Here is a tiny trained network, its code and every weight. The questions are about switching its units off for an input and a target symbol, where a switched-off unit gives its printed mean instead of its output.

import numpy as np


def w(rows, s, z=0):
    codes = np.array(rows[::2]) - 128.0
    scale = np.full(codes.shape[1], s)
    scale[-1] = z or s
    return codes * scale


def softmax(a):
    e = np.exp(a - a.max(-1, keepdims=True))
    return e / e.sum(-1, keepdims=True)


def log_softmax(a):
    a = a - a.max(-1, keepdims=True)
    return a - np.log(np.exp(a).sum(-1, keepdims=True))


def net(x, mask):
    ids = ['αβεζηθλπτφ'.index(c) for c in x.split()]
    T = len(ids)
    res = E[ids] + P[:T]
    u = 0
    for l in range(3):
        r = res
        for j in range(2):
            rows = slice(2 * j, 2 * j + 2)
            q, k, v = (r @ M[l][rows].T for M in (Q, K, V))
            z = softmax(np.where(np.tri(T) > 0, q @ k.T / 2**0.5, -1e9)) @ v
            o = O[l][rows]
            res = res + np.where(mask[u + j], z, o[:, -1]) @ o[:, :-1]
        u += 2
    return log_softmax(res[-1] @ U[:, :-1].T + U[:, -1])


Q, K, V, O = {}, {}, {}, {}
E = w([
[105,144,139,200,74,46,101,136,89],'α',
[125,240,138,144,148,106,90,115,229],'β',
[130,90,225,173,87,189,130,15,193],'ε',
[148,98,125,158,250,49,147,119,200],'ζ',
[70,126,215,102,249,117,224,165,93],'η',
[137,209,164,210,134,140,190,83,127],'θ',
[99,159,201,127,118,232,69,206,177],'λ',
[31,57,131,66,89,152,193,168,164],'π',
[234,122,114,130,130,130,200,165,197],'τ',
[114,102,77,123,184,150,49,99,123],'φ',
],0.016)
P = w([
[167,137,141,42,50,131,118,18,93],'0',
[114,54,50,194,125,254,151,71,146],'1',
[153,128,157,43,100,59,139,92,147],'2',
[88,53,66,205,154,247,136,117,118],'3',
[131,129,168,45,129,54,121,128,158],'4',
[75,56,73,207,171,231,124,158,94],'5',
[120,124,183,49,136,49,112,155,154],'6',
[54,50,65,216,197,222,112,188,73],'7',
[103,113,199,42,158,34,104,170,146],'8',
[33,64,58,229,214,203,94,232,56],'9',
[95,113,203,37,174,35,104,188,155],'10',
[20,73,85,234,200,215,105,237,43],'11',
],0.0077)
Q[0] = w([
[47,102,110,90,144,46,121,14,114],'0.h0',
[68,172,120,201,118,153,9,115,86],'0.h0',
[134,43,114,196,89,110,118,154,82],'0.h1',
[146,207,123,213,82,166,159,101,66],'0.h1',
],0.015)
K[0] = w([
[52,119,95,155,140,65,91,103,130],'0.h0',
[4,137,185,109,134,143,127,195,131],'0.h0',
[95,117,141,208,88,107,153,135,90],'0.h1',
[167,140,95,130,107,159,180,54,39],'0.h1',
],0.018)
V[0] = w([
[42,90,173,42,114,152,192,213,90],'0.h0',
[96,164,132,60,232,143,148,64,164],'0.h0',
[238,41,115,3,123,167,75,97,86],'0.h1',
[121,118,93,160,153,86,168,48,119],'0.h1',
],0.0046)
O[0] = w([
[156,108,99,106,145,113,205,175,185,239],'0.h0',
[173,162,134,83,175,219,191,81,83,177],'0.h0',
[142,105,118,151,63,102,165,127,2,5],'0.h1',
[171,132,123,112,161,117,137,105,135,160],'0.h1',
],0.0087,0.0015)
Q[1] = w([
[95,155,187,67,63,82,200,147,133],'1.h0',
[86,62,53,111,164,203,76,80,91],'1.h0',
[49,140,82,255,133,196,130,122,139],'1.h1',
[201,166,140,123,84,139,49,128,87],'1.h1',
],0.012)
K[1] = w([
[86,131,247,147,116,147,178,153,117],'1.h0',
[77,94,31,53,185,140,112,67,83],'1.h0',
[37,158,172,128,120,196,79,158,95],'1.h1',
[200,132,76,180,120,148,111,72,144],'1.h1',
],0.014)
V[1] = w([
[166,133,190,163,145,128,99,188,130],'1.h0',
[135,93,97,57,183,114,72,145,106],'1.h0',
[62,250,110,126,75,130,135,98,94],'1.h1',
[201,128,213,125,86,206,95,254,160],'1.h1',
],0.0071)
O[1] = w([
[64,146,87,129,154,186,111,114,72,58],'1.h0',
[132,204,122,88,80,103,148,153,103,252],'1.h0',
[129,177,104,88,118,125,199,154,143,66],'1.h1',
[254,93,194,108,119,162,92,173,97,97],'1.h1',
],0.0088,0.0034)
Q[2] = w([
[79,78,2,228,167,216,188,221,197],'2.h0',
[122,105,173,57,60,91,39,136,190],'2.h0',
[119,67,23,27,89,97,104,189,101],'2.h1',
[158,157,147,70,88,3,37,118,180],'2.h1',
],0.0096)
K[2] = w([
[46,35,151,50,155,152,110,227,78],'2.h0',
[177,140,89,142,102,97,80,125,202],'2.h0',
[114,138,96,152,141,125,197,251,116],'2.h1',
[132,180,88,202,242,106,65,230,135],'2.h1',
],0.012)
V[2] = w([
[78,163,254,182,170,131,201,173,115],'2.h0',
[63,63,127,26,2,187,154,138,179],'2.h0',
[76,177,196,192,67,182,174,200,66],'2.h1',
[154,211,187,144,90,45,179,129,131],'2.h1',
],0.0072)
O[2] = w([
[147,167,99,250,87,152,181,80,115,165],'2.h0',
[61,157,210,150,121,188,104,203,83,253],'2.h0',
[110,139,195,194,138,93,168,138,135,26],'2.h1',
[163,83,115,171,168,93,112,150,195,94],'2.h1',
],0.011,0.0031)
U = w([
[133,115,105,179,120,132,139,112,96,187],'α',
[118,122,179,111,225,81,177,139,114,91],'β',
[109,88,192,139,108,150,86,63,136,68],'ε',
[204,83,170,140,123,114,87,154,89,206],'ζ',
[142,227,128,70,73,103,105,121,66,243],'η',
[100,52,96,80,88,111,214,216,185,128],'θ',
[70,2,77,144,183,168,66,107,109,3],'λ',
[105,91,133,169,70,42,78,162,142,163],'π',
[138,203,171,107,131,127,101,119,192,80],'τ',
[90,147,156,159,134,161,89,163,117,108],'φ',
],0.0062,0.004)

Each question gives the input, a string of symbols that net reads in full, and the target symbol t.
The units are the heads (2 rows each of Q, K, V and O). Each row of codes is followed by its name. A weight is (code - 128) times the scale printed after its matrix; where a second scale follows, it is the last column's (O and U).
mask holds one flag per head, layer by layer. A switched-off head (its flag False) gives its mean, the last column of its rows in O, instead of its output. The means were averaged over made-up inputs and are rounded, as every weight is.
A unit's drop is (log p(t) with every unit on - log p(t) with that unit switched off) / (log p(t) with every unit on - log p(t) with every unit switched off).
The circuit of an input: a set's keep is (log p(t) with only the set's units on - log p(t) with every unit switched off) / (log p(t) with every unit on - log p(t) with every unit switched off). Starting from all 6 units, units are removed one at a time, each time the one whose removal leaves the highest keep (on an exact tie, the one counted first), for as long as the keep stays at least 0.8.
circuit, biggest first: the units of the circuit, biggest drop first
which heads matter: for each layer, one digit per head in row order, 1 if its drop is at least 0.15 and else 0, layers parted by /
drop when u is switched off: that unit's drop, to one decimal
input φ φ τ φ φ τ φ η π φ, target φ: which heads matter : 00 / 10 / 10
input θ α η α, target α: circuit, biggest first : (2.h0)
input ε φ π α θ ε α φ ε θ τ, target ζ: which heads matter : 00 / 11 / 00
input φ φ α α λ τ φ φ τ λ, target ζ: which heads matter : 00 / 01 / 00
input θ φ π θ, target φ: which heads matter : 00 / 00 / 10
input β φ τ τ φ λ η φ, target α: which heads matter : 10 / 00 / 10
input β φ η λ τ φ α α φ η α τ, target α: which heads matter : 00 / 00 / 10
input π α τ φ φ β φ φ φ φ τ, target η: which heads matter : 11 / 00 / 01
input τ τ φ α π θ φ η, target α: which heads matter : 00 / 00 / 10
input τ ε τ φ π π τ φ α α, target φ: which heads matter : 00 / 00 / 10
input ζ α η ζ φ η φ φ λ, target φ: which heads matter : 11 / 10 / 10
input θ τ φ α τ φ φ, target η: circuit, biggest first : (2.h1; 1.h0)
input φ η τ, target ζ: which heads matter : 00 / 01 / 00
input π ζ π λ φ π α ζ, target φ: circuit, biggest first : (2.h0)
input θ α ζ λ φ β τ π φ α η ε, target α: circuit, biggest first : (2.h0; 0.h0; 1.h0)
input φ η β φ α φ φ η π ζ, target φ: circuit, biggest first : (1.h0; 2.h0; 0.h1)
input θ τ α α α φ τ φ φ β, target η: circuit, biggest first : (1.h0; 0.h0; 0.h1)
input η φ α φ λ λ φ α φ, target π: drop when 0.h0 is switched off : 0.5
input η π α β α β λ, target φ: drop when 2.h0 is switched off : 0.5
input π α φ α α φ η α, target α: drop when 0.h0 is switched off : 0.4
input φ φ φ φ α β, target η: circuit, biggest first : (2.h1)
